(in the rows, 128 means zero)
Each row of numbers stands for one thing and depends on some of the facts below. Use the named rows to name the rest.

Facts:
trinim ρ:208 χ:plelol
plusta χ:tesi
drifor ζ:bigen, bruflugor ρ:123 χ:dogras
bopom ζ:bosedri, kalis, vigu χ:dodi
mulik τ:broflevun ρ:887 χ:grustas
broflevun ρ:513 χ:dogras
destom τ:riner χ:kiklun
flaplum τ:fetrabu ρ:123 χ:broba
giklar τ:getror ρ:795 χ:riner
brudus ζ:plezes, grenes ρ:795 χ:busun
zimas ρ:620 χ:tesi
bigen χ:sistak
grenes ρ:513 χ:dodi
tragal ζ:graplin, paflor ρ:795 χ:drodir
brafloval ρ:208 χ:falil
vezak ζ:bigen ρ:168 χ:stoko
voskonam τ:tikli ρ:214 χ:plokinir
ledo ρ:133 χ:stibrozi
betan τ:fligram ρ:795 χ:stetrebar
drivu ζ:ragutru τ:bogim χ:bigen
kunul ζ:driku, lubronan, voskonam χ:riner
tikli ζ:brodu, graplin, broflevun τ:dodi ρ:460 χ:broba
plevoflam χ:dogras
nodristi τ:staplur ρ:133 χ:drodir
pofe ζ:tever ρ:450 χ:tuvun
skiplur τ:dogras ρ:123 χ:falil
fliro τ:bretak ρ:168 χ:fetrabu
mekli ζ:zimas ρ:518 χ:kuflin
stukesko ζ:steskin, brozuk, kalis ρ:168 χ:broba
nones χ:stoko
driku τ:lotrik ρ:123 χ:sistak
drosan ρ:620 χ:broba
naskin ζ:plevoflam, giklar, kalis, letun ρ:914 χ:riner
novokim τ:stogam ρ:208 χ:drudim
puzen ρ:450 χ:falil
tesi τ:mutel χ:tuvun
tridedra τ:fabradrir ρ:518 χ:dodi
tefum ζ:tasul, driku ρ:817 χ:riner
zasok ζ:graplin ρ:460 χ:plelol
klikul ζ:stoko τ:nobre ρ:817 χ:tasul
trules ρ:168 χ:sistak
brebim ρ:123 χ:kiklun
ploplabrok ζ:traklak, stebrum, getror ρ:133 χ:fetrabu
falil ζ:skipi τ:voskonam χ:grustas
kiba τ:girom ρ:620 χ:kiklun
lume ζ:plevoflam, gari, fabradrir ρ:195 χ:fetrabu
zerin τ:gari ρ:39 χ:broba
toste χ:kuflin
stibrozi τ:klomibis
feploma ρ:795 χ:dodi
doflol ζ:plira, girom, stogam τ:delok χ:dodi
rabra τ:trinim χ:tuvun
girom τ:trebek ρ:133 χ:tasul
teklus ρ:133 χ:ragutru
peve τ:bravil ρ:39 χ:stetrebar
plezes τ:flekla χ:triplikem
stogam τ:roklumil χ:dodi
tuvun ζ:tuzabel, stetrebar, stiklun τ:brafloval
pusti χ:fetrabu
trugredrin ρ:208 χ:ragutru
fakul ζ:drosan, girom ρ:882 χ:dunel
kiklun ζ:tristek, trugredrin
ploplel ζ:dogras τ:vezak ρ:914 χ:plelol
liskis ρ:924 χ:falil
stetrebar χ:tasul
pevil ρ:887 χ:bretol
mobistal ρ:133 χ:broba
graplin τ:plokinir ρ:123 χ:ragutru
pafle ρ:168 χ:falil
maplek τ:flubrukle ρ:123 χ:tasul
staplur ρ:214 χ:sistak
dubrevim ρ:214 χ:dodi
fleplo ζ:skiplur, vigu ρ:795 χ:destom
boflir ζ:brozuk, klufir, butista χ:tasul
fliska ζ:plevoflam, pigok, tesi τ:plevoflam ρ:195 χ:stoko
butista τ:gadrim ρ:518 χ:stetrebar
zosis ζ:tevi τ:saflotru ρ:817 χ:rabra
bretak ζ:stetrebar, vezor ρ:513 χ:drodir
stebrum χ:busun
bretol χ:stibrozi
trebek ρ:795 χ:broba
poral τ:grenes χ:drodir
skeser ζ:trifloplu ρ:882 χ:sistak
fligram ρ:208 χ:grustas
paflor χ:broba
fabok χ:fetrabu
traklak ρ:513 χ:tasul
ragutru χ:tasul
delok ρ:518 χ:rabra
klomibis τ:betan ρ:795 χ:plelol
pigok τ:dralik ρ:123 χ:fetrabu
plalos ζ:trifloplu χ:toste
tristek ρ:620 χ:tasul
kalis ρ:817 χ:lubronan
mugram ρ:133 χ:drudim
tever τ:zerin ρ:123 χ:kuflin
gilu ζ:stetrebar ρ:460 χ:fetrabu
fleke τ:trules ρ:620 χ:rabra
mutel ρ:513 χ:stetrebar
skeflik τ:trazom ρ:620 χ:stoko
tevi χ:tesi
dralik χ:tesi
vezor τ:kladon ρ:924 χ:stetrebar
bogim τ:doflol χ:stoko
tuzabel ρ:518 χ:kiklun
zaguk χ:sistak
dodi ζ:trinim, flekla τ:trifloplu χ:kiklun
fetrabu τ:teklus χ:stibrozi
skipi ρ:123 χ:stetrebar
brodu τ:getun ρ:123 χ:lubronan
flubrukle ζ:mutel ρ:817 χ:kiklun
fliklil τ:kiklun ρ:914 χ:ziflom
suflo χ:stetrebar
pilor ζ:brebim, fliklil τ:mitum χ:plelol
ziflom τ:fabok χ:kiklun
plokinir ζ:brozuk, mutel, driku, liskis τ:stibrozi χ:kuflin
vigu τ:drivu χ:busun
skobul τ:madufan ρ:914 χ:bretol
voklam ζ:grustas ρ:195 χ:kunul
mitum ζ:mutel, trules χ:sistak
mugruto τ:broba ρ:817 χ:drudim
trigros ζ:gari, lusa, stoko τ:nudror ρ:208 χ:broba
kladon τ:dunel ρ:882 χ:stoko
plira τ:zugrok ρ:887 χ:kuflin
busun χ:kuflin
trifloplu τ:novokim ρ:214 χ:tesi
brustu ρ:795 χ:falil
fastal ρ:133 χ:kiklun
drodir τ:trigros χ:kiklun
lotrik ζ:zaguk, stetrebar ρ:914 χ:falil
sistak ζ:ziflom
saflotru τ:stebrum ρ:214 χ:stetrebar
zugrok τ:peve ρ:208 χ:riner
leflo τ:brodu ρ:123 χ:plelol
flekla χ:sistak
dunel τ:drosan χ:riner
ziklur ζ:mugram, skobul, stebrum, novokim ρ:208 χ:dogras
plelol τ:fliska χ:kuflin
getror χ:fetrabu
bravil τ:plelol ρ:817 χ:sistak
bosedri ρ:817 χ:bretol
gari ρ:887 χ:dodi
steskin ρ:817 χ:dodi
nobre τ:zimas ρ:795 χ:tesi
getun ζ:bravil, dubrevim τ:zosis ρ:518 χ:fetrabu
stoko χ:stibrozi
drudim ζ:brinik
tromu ζ:broba, kalis, grustas, rabra χ:broba
stiklun τ:pafle ρ:914 χ:triplikem
brozuk χ:busun
madufan ζ:tuzabel, dralik τ:dubrevim ρ:39 χ:rabra
guskipes ζ:puzen, fabradrir ρ:518 χ:drudim
letun χ:plelol
gadrim ζ:fabok, drodir χ:lubronan
lubronan τ:ploplel χ:tasul
fubrul ρ:914 χ:stetrebar
lusa χ:stetrebar
nudror τ:tesi ρ:133 χ:dunel
roklumil ζ:brozuk, traklak, brustu τ:ragutru χ:tuvun
triplikem ζ:tasul, suflo τ:klikul χ:drudim
petre τ:boflir ρ:817 χ:ziflom
fabradrir ρ:168 χ:dodi
bruflugor ρ:168 χ:plokinir
broba τ:pilor χ:tasul
dogras χ:riner
duplistis ζ:suflo χ:falil
trazom ζ:mugram, trules ρ:208 χ:fetrabu
klufir τ:stoko ρ:123 χ:riner
brinik χ:tesi
tistom τ:zasok ρ:924 χ:dogras

Some rows with their names:
fligram: [132 164 132 125 146 118  68  95  83  83 115  88 146 123 135  95 170 143
 127 138 125  86 106 110 139 166 156 166]
fliklil: [100  96 134 148  85 139 183 178 137  97 160 146  88 143 118 154 100 136
 105 108 168 172 151 117 142 146 102 119]
nones: [119 103 114 125 100 144 150 160  87 177 137 127 157 131 112  99 154 149
 136 139  74 110 142 110 148 142 134 120]
stibrozi: [106 115 131 121 105 137 181 102  77 207 151 137 160 154 126  95 162 148
 149 122 113 105 139 119 134 126 162 127]
novokim: [106 125 131 127 140 126 150 149 145 117 133 119 134 120 158 108 127 128
 115 124 134 105 128 141 141 160 120 129]
skipi: [121 105 147 137 144 144  73 123  87 138 161 146 137 120 119 116  80 112
 113 118 165 114 102 142 139 163 131 107]
nodristi: [ 95 185 111 167 128 161 186  92  58 140 111 150 163 167 128  72  62 121
 106 124 117 107 154  94 135 130 116 175]
bretol: [109  98 132 117  94 135 173 127 100 195 159 130 163 152 126  95 169 154
 161 118 105 109 141 136 131 129 156 110]
tistom: [105  95 107 133  81 141 184 171 172  85 181 154  90 117  92 182 113 152
 103 108 136 193 141 155 144 123 111 108]
drosan: [181  94 160 153  96 123  54  93  50  81 172 125  92 142  83 189 170 147
 119 112 189  98  99 102 147 157 179 135]
toste: [ 97 111 126 115 157 107 158 133 133 104 123 137 139 139 162 114 155 130
 120 107  92 126 131 141 108 108 178 131]
plira: [101  94 105 143 136 124 182 170 152 101 124 150 127 129 132  90  87 113
 102 108  75 188 146 125 128 105 127 143]
stebrum: [136 150 121 123 173  91  72 109  95  79  92  84 156 129 170  87 170 121
 115 119  89  95 111 104 131 149 176 162]
grenes: [163 121 164 157  83 107  68 142  65  81 100  88 103 148  98 167 178 144
 151 116 157  91 138  94 108 157 135 159]
bogim: [131  91 124 123  78 125 119 172 141 125 147 125 150 111 102 143 169 151
 156 135  89 143 136 135 134 149 114 103]
stogam: [109 146 158 155 106 132 136 165  94  96 106 109 128 147 155 102 115 116
 116 119 164  87 149 113 111 152 109 152]
feploma: [118 137 155 161  99 134 132 162  99  79  99 115 134 157 131 104 129 121
 115 118 147  87 145 112 109 147 109 151]
dralik: [100 185 144  99 159 119  95 140 182  81  98  79 144  82 172  76 127 131
 138 161 160  85  98 162 145 164 108 128]
liskis: [106 131 104 128 115 126 136 139 146  87 124 121 131 106 118  95 137 136
 113 133  81 128 121 142 145 153 107 135]
pafle: [139 151 132 124 136 110  58 101 109  75 121  88 125 111 129  92 165 146
 124 138 128  83 106 122 142 153 149 156]
tridedra: [101 105 135 157  81 146 174 171 118  84 128 149 114 151  97 132  73 115
 102 109 131 178 155 120 106 120 102 147]

Which thing is each row?
No name comes twice in this set of rows, the named rows included.
[164  98 107 150  71 132  91 134  52 119 173 150 105 150  86 140 176 158
 123 108  88 153 147  94 149 141 167 148] -> kladon
[127 171 171 148 146 122  77 143 110  93  92  86 164 142 176  89 140 109
 149 145 175  93 136 130  97 166 116 151] -> gari
[ 93  92 104  99 123 156 191 177 179 249 143 143 167 111 172  88  77 141
 108 149  87 157 149 150 142 150 107  93] -> pigok
[ 91 102 129 156 100 147 183 173 147  88 126 151 116 138 132 116  74 114
 106 111 134 176 152 133 118 129 106 129] -> kiba
[112 104 126 142  71 126 121  93  83  81 175 148  88 155  84 185 170 158
 136 107 140 152 124 131 129  92 177 163] -> dunel
[141 149 162 126 164 120  64  84  45 122 147  89 132 126 142  99 149 132
 116 122 182  92  98 119 147 163 164 133] -> teklus
[ 99 121 162 120 161 150 114 132 135 196 142 118 167 103 169  93  58 106
 118 134 165  96 103 157 129 158 114  97] -> zerin
[ 99  92 122 138 115 162 173 166 134 136 185 149  97 126 114 136  60 114
  98 110 163 184 132 148 145 153 112 104] -> maplek
[100 112 123 147 141 161 178 112  92 202 186 150 131 135 122 108  58 108
  98 111 169 154 123 143 148 140 114 115] -> flaplum
[116  91 108 152 103 158 150 123  84 126 179 150 108 144  90 151  69 116
 103 109 136 189 123 141 137 152 115 107] -> butista
[ 98 160 109 109 140 134 163 134 177  90 125 103 116  97 153  83 101 140
 107 138 127  99 113 156 150 141 108 139] -> nobre
[120 135 136 110 129 116  68 136 161  83 103  88 155  90 140 106 148 128
 169 155 119  93  97 153 124 163 133 143] -> brafloval

Now the same things, written a new way:
Known rows:
letun: [127 122 151 144 125 124 114 129 144 127 125  87 119 140 143 118 115 142
 102 141 124 135 130 121 128 116 152 136 154 146 126 123 155 138 102 131
 124 106 106 105 159 151 112 117 151 110 117]
brudus: [116 115 139 135 111 117 119 136 137 134 129 102 109 145 139 116 142 135
 118 150 139 135 139 109 123 109 144 141 132 156 129 106 153 129 113 127
 113 116 108 112 133 132 110 120 141 109 140]
ploplel: [120 122 139 118  70 127 109 141 154 140 114  84 124 163 154 131 125 110
  96 181 146 102 122 105 111 103 131 152 139 158 132 100 145 146 114  90
 119 109  81 112 141 137 103 118 131  95 131]
lubronan: [140 126 109  82 131 169 119 130 139 147  47 132 145 174 133 162 110  70
 108 165 136 180  83 113 107 167 108  89 160  62 135 114  86 112 118  89
 154 118 110 110 112 128 177 143 104 133  83]
kunul: [ 88 102 119 111 140 156 129 166 104 152  90 169 119 162 119 128 156 117
 130 132 118 146 129 126 121 104 129 111 110 105 134 115  95 142 149 137
 126 120 126 141 130  72 100 140  90 153 172]
gadrim: [ 85 174 135 137 115 116 118  86 141 134 145 127 124 153 131 107 159 114
 189 126 136  95 153 148 109 117  77 129 123 127 120 110 114 149 136 123
 112 146 153 133 150  98  88 103 161 103 132]
fleke: [134 104 140 115 148 124 137 155 130 104  78 116 174 126 118 150 104 142
  93 151 162 160 110 120 126 123 147 114 105 122 146 142 102 107 156 139
 153 106 122 157 121 153 155 130 140 103 125]
skeser: [119 103 124 135 112 138 134 133 116 152 137 101  74 114 127 154 141 119
 147 150 153 125  87 107 124 116  93 123  85 140 140  89 163 104 174 135
 112 120 118 180 121 142 105 125 175 125 140]
steskin: [133 133 108 164 122 128 165 116 138 115 139 157 140  95 100 142 117 133
 113 132 124  93 153 115 132 131 147 139 155 140 144 144 135 111 123 112
 147 140 141 134 140 138 150 111 139 141 126]
dodi: [116 134  93 185 127 141 207 136 113 134 128 196 122 109  97 178 178  98
 114 167 151  95 180  62 139 134 148 134 157 128 183 129 116 100 106  94
 142 144 135 122 137  94 151 102 131 195 139]
stogam: [134 134 119 165 117 123 173 125 132 105 133 145 140  89 113 157 133 128
 121 139 134  92 155 113 148 143 138 141 146 139 162 152 130 109 120 114
 133 132 131 135 137 138 147 111 148 157 116]
ploplabrok: [143 124 129 126 124 100 110 143 104 120 164 130 122 102 151 116 131 115
 134 132 181 134 130 132 111 131 120 143 112 157 124  91 146 161 143 107
 121 147 146 130 111 132 131 143  87 134 137]
toste: [124 127 147 150 149 159 109 145 126 150 109 108 101 181 155 134 136 119
  94 136 118 158 144 109 135 104 162 122 169 109 126 112 137 149  99 134
 131 101 106  84 171 127 102 132 128 153 127]
brafloval: [139 139 106 104  60 155 120 113 145 158 160 130 106 113 135 134  92 141
 140  93  38  53 102 157 149 125 111 171 125 136 112 148 166 161 119 114
 109 133  85 136 125 121  84 136  96 118 140]
kiba: [149  98 119 142 156 127 165 141 121 105 114 148 143 101 102 146 117 131
  86 151 151 143 133  97 131 134 165 119 140 128 146 135 132  77 125 120
 162 126 132 134 108 162 182 128 141 142 116]
maplek: [150 101 121 106 165 123 118 116 126 120 106 113 125 126 104 106 112 126
 122 132 125 193  87 123 123 164 134  97 136 111 103 135 126  65 116 140
 148 138 136 112  93 154 184 132 138 113 101]
betan: [139 145 124 109 122 127 119 100 143 131 118 113 122 128 120 116 118 118
 152 124 110 142 108 143 127 160 102 115 140 108 113 133 123 111 118 125
 127 145 131 118 120 134 150 127 147 112 101]
stiklun: [162  78  96  88 129 161 122 145 119 148 147 136 114 122 113 108  68 136
  68 119  87 147  67 103 125 121 170 136 129 119  71 130 173  70 105 127
 146 125  98 120  71 161 176 168  90 120 137]
mitum: [ 88  79 150 139 126  93 116 144 109  98 157 131  82  95 103  67 175 154
 190 118  94  93 177 164 156 115 105 136 132 150 131 128 133 170 144 134
  71 151 132 120 122  74  98 113 142 141 162]
lotrik: [114 131 106 104  57 139 138 138  92 164 209 127  80 122 148  83 113 150
 154  93  61  79 122 120 148 114 137 167  74 167  73 181 165 128  73 154
  73 150 109 106  78  72  97 155 131 164 154]
pigok: [207  96 121  93 104 126 127 181  96 129 120 114 125  67 168 159  91 114
  78 139 154 164  69 117 150 188 151 145 117 160 140 139 153 145 125  96
 129 119  95 114  83 170 177 161  50 160 100]

Which thing is each row?
No name comes twice in this set of rows, the named rows included.
[125 139 139 153 179 125  86 107 142 106 174 139 145 129 129  99  93 117
 131 102 175 128 153 146  85  76 127 125 139 108  86  88 143 146 160 137
 162 131 187 149 136 162 141 149 133 104 134] -> kladon
[147  89 139 126 178 113 133 155 108 104 112 110 128 101 109 119 128 160
  97 127 141 189 114 116 141 145 164 106 120 138 136 148 131  80 132 165
 138 125 139 126 105 157 166 130 137 134 128] -> mugruto
[165  38 107  98 132 135 125 163 103 129 123 131  98  85  95 104  96 151
  85 126  84 168  83 114 153 143 172 127 138 141 104 142 164  79 117 130
 125 130  95 114  75 143 181 149  86 135 137] -> driku
[148 180 154 147 105 114 108 121 134 112 158 111 147 100 183 146 121 111
 168 108 170  83 157 171 137 131  87 154 129 136 148 125 123 230 150 107
 117 124 153 142 162 128  96 134 115 143 112] -> getror
[116 117 163 161 147 158  92 136 135 152 118  87  84 195 161 115 141 127
  81 142 111 155 154 107 126  80 177 131 188 116 112 105 159 143  89 137
 123  95  89  67 182 142  94 128 145 135 135] -> plelol
[119 125 130 112 177 130 108  94 152 104 118 122 158 168 103  91  89 106
 127 139 169 176 116 121  77 112 130  89 139  81  79 106 108  63 136 139
 171 128 171 131 100 161 196 139 180  83 102] -> vezor
[182 145 133 133 155 141  91 157  87 137 165 142 110 101 191 148 118  85
 123 102 190 156 123 137 128 145 127 138 130 116 128  97 140 217 135 100
 140 129 149 118 129 139 137 177  39 192 116] -> fetrabu
[125 168 120 125  61 123 112 118 136 149 164 127 122 123 172 144 134 102
 160 132 149  61 132 139 120 122  79 166 110 151 133 100 144 199 143  86
 111 142 117 142 139 112  82 131  93 129 135] -> vezak
[136 118 139 102 134 128 143 162 140 110  54 120 188 134 129 167  99 135
  90 159 164 159 102 123 120 133 150 115 105 127 160 140  87 118 154 125
 159 102 117 156 126 146 150 134 133 103 124] -> giklar
[117 103 139 148 113 147 130 131 122 159 141  81  56 128 136 146 153 112
 132 159 155 139 100  98 124 103  99 124 107 148 134  84 178 109 151 132
 112 110  99 155 138 139  98 128 186 126 134] -> plalos
[167 111 124  96 110 142 109 154 132 118 102 120 161 119 154 157  68  98
  79 157 184 135  93 123 109 137 137 130 127 115 131 111 129 142 142  90
 155 110 112 140 102 169 179 160  81 117 109] -> skeflik
[ 89 164 105 198 134 144 184 112 112 145 162 202 104 129 106 157 202 102
 162 131 130  72 206  92 140 108 126 131 155 125 162 127 124 131 115 113
 125 151 157 121 155  76  97  99 140 198 156] -> kiklun
[104 107 131 118 106  98 141 159 117 119  98 135 147 118 114 117 142 155
 137 142 129 139 131 135 128 138 131 129 107 168 145 132 112 145 134 124
 110 130 129 135 127 101 111 112 121 113 151] -> roklumil
[ 92  92 111 161 113 114 144 124 120 110 174 171  89  85  85  83 163 128
 175 131  94  58 194 141 137 107 111 139 162 137 129 118 140 149 135 106
  93 161 139 123 120  73 122 105 135 160 160] -> flubrukle
[120 190 132 130 129 149 120  96 127 163 109 134 106 158 145 139 175  98
 195 102  92 132 139 154 145 167  81 115 156  85 137 142  93 166 106 126
 103 146 131 100 158  77  97 117 132 164 107] -> ragutru

